Here is a tiny trained network, its code and every weight. The questions are about switching its units off for an input and a class, where a switched-off unit gives its printed mean instead of its output.

import numpy as np


def w(rows, s, z=0):
    codes = np.array(rows[::2]) - 128.0
    scale = np.full(codes.shape[1], s)
    scale[-1] = z or s
    return codes * scale


def norm(h):
    return h / np.sqrt((h * h).mean(-1, keepdims=True) + 1e-5)


def f(y):
    return y / 2 * (1 + np.tanh(0.7978845608 * (y + 0.044715 * y**3)))


def log_softmax(a):
    a = a - a.max(-1, keepdims=True)
    return a - np.log(np.exp(a).sum(-1, keepdims=True))


def net(x, mask):
    res = np.array(x, float).reshape(1, 2) / 4 @ E
    u = 0
    for l in range(4):
        y = f(norm(res) @ A[l][:, :-1].T + A[l][:, -1])
        res = res + np.where(mask[u : u + 4], y, B[l][:, -1]) @ B[l][:, :-1]
        u += 4
    return log_softmax(norm(res)[-1] @ U[:, :-1].T + U[:, -1])


A, B = {}, {}
E = w([
[152,157,171,43,188,54,254,164,146],'x0',
[237,195,103,145,96,113,195,193,180],'x1',
],0.0097)
A[0] = w([
[148,87,81,209,57,134,100,135,94,38],'L0N1',
[129,129,255,161,78,168,13,99,108,102],'L0N2',
[76,159,59,57,164,136,125,100,176,252],'L0N3',
[195,244,98,102,147,152,157,149,149,122],'L0N4',
],0.0068,0.0026)
B[0] = w([
[187,139,111,169,176,90,134,65,140,213],'L0N1',
[254,140,46,77,158,88,111,116,135,234],'L0N2',
[1,49,150,222,13,84,114,121,172,174],'L0N3',
[38,79,152,113,115,185,101,110,150,255],'L0N4',
],0.0097,0.0056)
A[1] = w([
[110,170,238,43,254,65,243,88,92,52],'L1N1',
[177,210,75,139,53,201,148,230,152,67],'L1N2',
[144,109,116,174,87,28,139,116,150,130],'L1N3',
[120,122,86,144,203,140,99,67,164,252],'L1N4',
],0.0083,0.0033)
B[1] = w([
[152,215,101,178,151,86,81,164,176,248],'L1N1',
[32,115,158,100,161,103,73,184,9,211],'L1N2',
[142,113,115,155,137,165,196,167,149,171],'L1N3',
[77,147,174,97,98,130,161,137,127,255],'L1N4',
],0.014,0.0063)
A[2] = w([
[175,186,64,253,129,225,21,86,104,142],'L2N1',
[158,140,152,92,177,79,255,110,196,204],'L2N2',
[186,148,140,103,165,37,154,107,188,2],'L2N3',
[51,130,130,27,192,48,119,156,17,200],'L2N4',
],0.0079,0.0042)
B[2] = w([
[128,195,137,185,146,81,158,182,205,199],'L2N1',
[162,102,123,74,93,255,125,79,98,186],'L2N2',
[177,83,55,100,193,145,136,64,150,157],'L2N3',
[68,73,153,128,149,109,34,204,35,255],'L2N4',
],0.012,0.009)
A[3] = w([
[103,124,141,123,17,112,199,97,145,3],'L3N1',
[79,127,83,94,77,116,100,141,124,122],'L3N2',
[151,204,118,214,178,123,126,156,246,87],'L3N3',
[104,81,147,84,15,186,198,92,184,179],'L3N4',
],0.011,0.0058)
B[3] = w([
[122,27,128,42,90,139,171,34,122,129],'L3N1',
[133,92,196,110,190,122,117,129,96,163],'L3N2',
[194,166,122,182,33,50,167,70,248,255],'L3N3',
[180,153,2,85,203,140,117,63,73,167],'L3N4',
],0.013)
U = w([
[191,228,112,180,98,3,142,134,233,238],'0',
[63,88,196,99,202,32,52,231,65,253],'1',
[201,99,50,37,214,129,164,86,80,253],'2',
[160,97,202,145,74,145,230,148,108,2],'3',
[90,99,207,121,75,194,197,138,159,2],'4',
[108,55,169,123,50,180,189,156,162,2],'5',
],0.013,0.0066)

Each question gives the input, the list of numbers given to net, and the class t.
The units are the neurons (one row each of A and B). Each row of codes is followed by its name. A weight is (code - 128) times the scale printed after its matrix; where a second scale follows, it is the last column's (A, B and U).
mask holds one flag per neuron, layer by layer. A switched-off neuron (its flag False) gives its mean, the last column of its row in B, instead of its output. The means were averaged over made-up inputs and are rounded, as every weight is.
A unit's drop is (log p(t) with every unit on - log p(t) with that unit switched off) / (log p(t) with every unit on - log p(t) with every unit switched off).
The circuit of an input: a set's keep is (log p(t) with only the set's units on - log p(t) with every unit switched off) / (log p(t) with every unit on - log p(t) with every unit switched off). Starting from the 12 units with the biggest drops (on a tie, the unit counted first), units are removed one at a time, each time the one whose removal leaves the highest keep (on an exact tie, the one counted first), for as long as the keep stays at least 0.8.
units of the circuit, in order: the units of the circuit, biggest drop first
unit that matters most: the unit with the biggest drop
top k neurons: the k neurons with the biggest drops, biggest first
top k neurons in layer l: the k neurons of layer l with the biggest drops, biggest first
drop when u is switched off: that unit's drop, to one decimal
input [-1,8], class 1: units of the circuit, in order -> [L1N2]
input [-3,-4], class 1: top 3 neurons -> [L1N4, L1N1, L3N3]
input [3,3], class 2: top 2 neurons -> [L0N4, L1N2]
input [3,2], class 2: top 3 neurons -> [L1N2, L0N4, L0N1]
input [-3,4], class 1: top 3 neurons -> [L0N3, L1N4, L1N1]
input [2,-2], class 2: top 2 neurons -> [L0N3, L1N2]
input [-3,3], class 2: top 3 neurons -> [L1N4, L1N1, L0N1]
input [3,1], class 2: top 3 neurons in layer 0 -> [L0N4, L0N3, L0N1]
input [-8,-8], class 0: top 2 neurons -> [L1N2, L2N1]
input [2,-3], class 2: top 3 neurons -> [L0N3, L1N2, L1N3]
input [-3,1], class 2: top 4 neurons -> [L0N1, L1N1, L1N4, L2N2]
input [8,-7], class 0: top 3 neurons -> [L1N1, L0N4, L1N2]
input [-2,-2], class 2: top 2 neurons in layer 1 -> [L1N2, L1N4]
input [-1,4], class 1: unit that matters most -> L0N3
input [0,3], class 2: top 2 neurons in layer 0 -> [L0N2, L0N4]
input [0,-2], class 2: top 2 neurons in layer 1 -> [L1N2, L1N3]
input [-1,7], class 1: drop when L1N2 is switched off -> 1.1
input [-3,5], class 1: drop when L1N2 is switched off -> 1.1
input [0,-1], class 2: drop when L1N4 is switched off -> 0.0
input [0,7], class 1: top neuron in layer 1 -> [L1N2]
